Below is a small trained network, with its code and all its weights. Each question gives an input and a class and asks what happens when units are switched off, that is, made to give their printed mean instead of their output.

import numpy as np


def w(rows, s, z=0):
    codes = np.array(rows[::2]) - 128.0
    scale = np.full(codes.shape[1], s)
    scale[-1] = z or s
    return codes * scale


def norm(h):
    return h / np.sqrt((h * h).mean(-1, keepdims=True) + 1e-5)


def f(y):
    return y / 2 * (1 + np.tanh(0.7978845608 * (y + 0.044715 * y**3)))


def log_softmax(a):
    a = a - a.max(-1, keepdims=True)
    return a - np.log(np.exp(a).sum(-1, keepdims=True))


def net(x, mask):
    res = np.array(x, float).reshape(1, 5) / 4 @ E
    u = 0
    for l in range(3):
        y = f(norm(res) @ A[l][:, :-1].T + A[l][:, -1])
        res = res + np.where(mask[u : u + 6], y, B[l][:, -1]) @ B[l][:, :-1]
        u += 6
    return log_softmax(norm(res)[-1] @ U[:, :-1].T + U[:, -1])


A, B = {}, {}
E = w([
[226,77,183,172,147,117,103],'x0',
[237,62,3,166,120,208,171],'x1',
[163,33,148,195,125,47,190],'x2',
[108,91,101,105,226,157,226],'x3',
[214,160,206,4,88,92,127],'x4',
],0.0057)
A[0] = w([
[144,91,107,167,122,170,104,2],'L0N0',
[152,202,216,98,143,159,65,108],'L0N1',
[178,117,110,68,152,147,207,55],'L0N2',
[125,79,254,148,131,13,138,114],'L0N3',
[242,74,116,99,133,170,153,47],'L0N4',
[65,132,75,169,124,183,74,68],'L0N5',
],0.0071,0.0048)
B[0] = w([
[142,96,86,120,164,105,183,116],'L0N0',
[163,55,205,64,103,90,63,202],'L0N1',
[38,192,1,154,159,144,164,152],'L0N2',
[162,232,194,175,132,199,185,255],'L0N3',
[233,192,51,23,142,46,245,187],'L0N4',
[203,210,17,127,118,60,207,161],'L0N5',
],0.0048)
A[1] = w([
[138,144,104,140,55,125,27,13],'L1N0',
[32,174,164,42,138,209,135,83],'L1N1',
[23,145,145,193,132,104,84,99],'L1N2',
[147,17,128,224,156,118,169,2],'L1N3',
[200,2,78,174,157,133,95,119],'L1N4',
[124,222,115,63,80,91,111,152],'L1N5',
],0.008,0.0057)
B[1] = w([
[153,177,112,174,75,134,138,142],'L1N0',
[146,50,116,171,150,45,93,197],'L1N1',
[172,112,81,137,157,177,139,185],'L1N2',
[73,120,131,66,112,147,4,162],'L1N3',
[52,81,95,100,161,47,125,205],'L1N4',
[71,130,130,95,111,145,80,254],'L1N5',
],0.011,0.0045)
A[2] = w([
[134,95,227,122,120,116,90,116],'L2N0',
[151,128,82,164,182,102,251,173],'L2N1',
[146,188,153,108,100,160,127,111],'L2N2',
[73,154,102,128,168,144,167,249],'L2N3',
[218,112,138,145,82,143,138,91],'L2N4',
[170,129,99,80,162,108,179,207],'L2N5',
],0.012,0.002)
B[2] = w([
[149,174,239,130,145,97,163,232],'L2N0',
[165,78,208,254,53,172,135,254],'L2N1',
[105,202,123,96,204,141,179,178],'L2N2',
[192,50,166,166,134,77,109,196],'L2N3',
[52,51,182,143,193,90,70,158],'L2N4',
[146,67,94,155,169,179,163,204],'L2N5',
],0.0084,0.0069)
U = w([
[115,173,238,85,143,77,92,186],'0',
[112,252,88,138,70,163,114,84],'1',
[175,148,111,47,159,178,205,68],'2',
[82,76,28,102,151,86,74,143],'3',
[103,145,104,148,85,115,175,2],'4',
[182,78,136,219,133,151,170,180],'5',
],0.018,0.0089)

Each question gives the input, the list of numbers given to net, and the class t.
The units are the neurons (one row each of A and B). Each row of codes is followed by its name. A weight is (code - 128) times the scale printed after its matrix; where a second scale follows, it is the last column's (A, B and U).
mask holds one flag per neuron, layer by layer. A switched-off neuron (its flag False) gives its mean, the last column of its row in B, instead of its output. The means were averaged over made-up inputs and are rounded, as every weight is.
A unit's drop is (log p(t) with every unit on - log p(t) with that unit switched off) / (log p(t) with every unit on - log p(t) with every unit switched off).
The circuit of an input: a set's keep is (log p(t) with only the set's units on - log p(t) with every unit switched off) / (log p(t) with every unit on - log p(t) with every unit switched off). Starting from the 12 units with the biggest drops (on a tie, the unit counted first), units are removed one at a time, each time the one whose removal leaves the highest keep (on an exact tie, the one counted first), for as long as the keep stays at least 0.8.
units of the circuit, in order: the units of the circuit, biggest drop first
top k neurons: the k neurons with the biggest drops, biggest first
top k neurons in layer l: the k neurons of layer l with the biggest drops, biggest first
drop when u is switched off: that unit's drop, to one decimal
input [3,5,-7,-3,1], class 3: units of the circuit, in order	[L2N1]
input [-1,5,6,-8,5], class 0: top 4 neurons	[L2N4, L1N2, L2N1, L0N5]
input [-5,5,5,-6,6], class 3: top 2 neurons	[L2N0, L2N4]
input [-1,4,4,-5,6], class 0: top 3 neurons in layer 2	[L2N4, L2N1, L2N2]
input [-1,4,1,0,-8], class 3: top 2 neurons	[L1N3, L0N3]
input [-3,3,4,-7,2], class 0: top 2 neurons in layer 2	[L2N4, L2N5]
input [6,2,-5,-8,-5], class 3: top 2 neurons in layer 2	[L2N1, L2N0]
input [3,4,-6,3,3], class 2: top 2 neurons	[L0N4, L1N5]
input [4,-1,6,2,-2], class 0: top 2 neurons	[L1N3, L0N3]
input [7,1,7,2,-2], class 0: top 3 neurons	[L1N3, L0N3, L1N2]
input [0,-3,3,5,4], class 5: top 2 neurons in layer 0	[L0N2, L0N1]
input [-4,-2,6,5,8], class 5: top 2 neurons	[L1N3, L0N2]
input [2,3,2,2,-8], class 3: drop when L1N3 is switched off	0.5
input [-1,2,4,-8,-3], class 3: top neuron in layer 2	[L2N1]
input [-8,6,7,-6,-2], class 3: drop when L1N3 is switched off	0.2
input [-2,6,7,-2,-7], class 3: drop when L1N3 is switched off	0.4
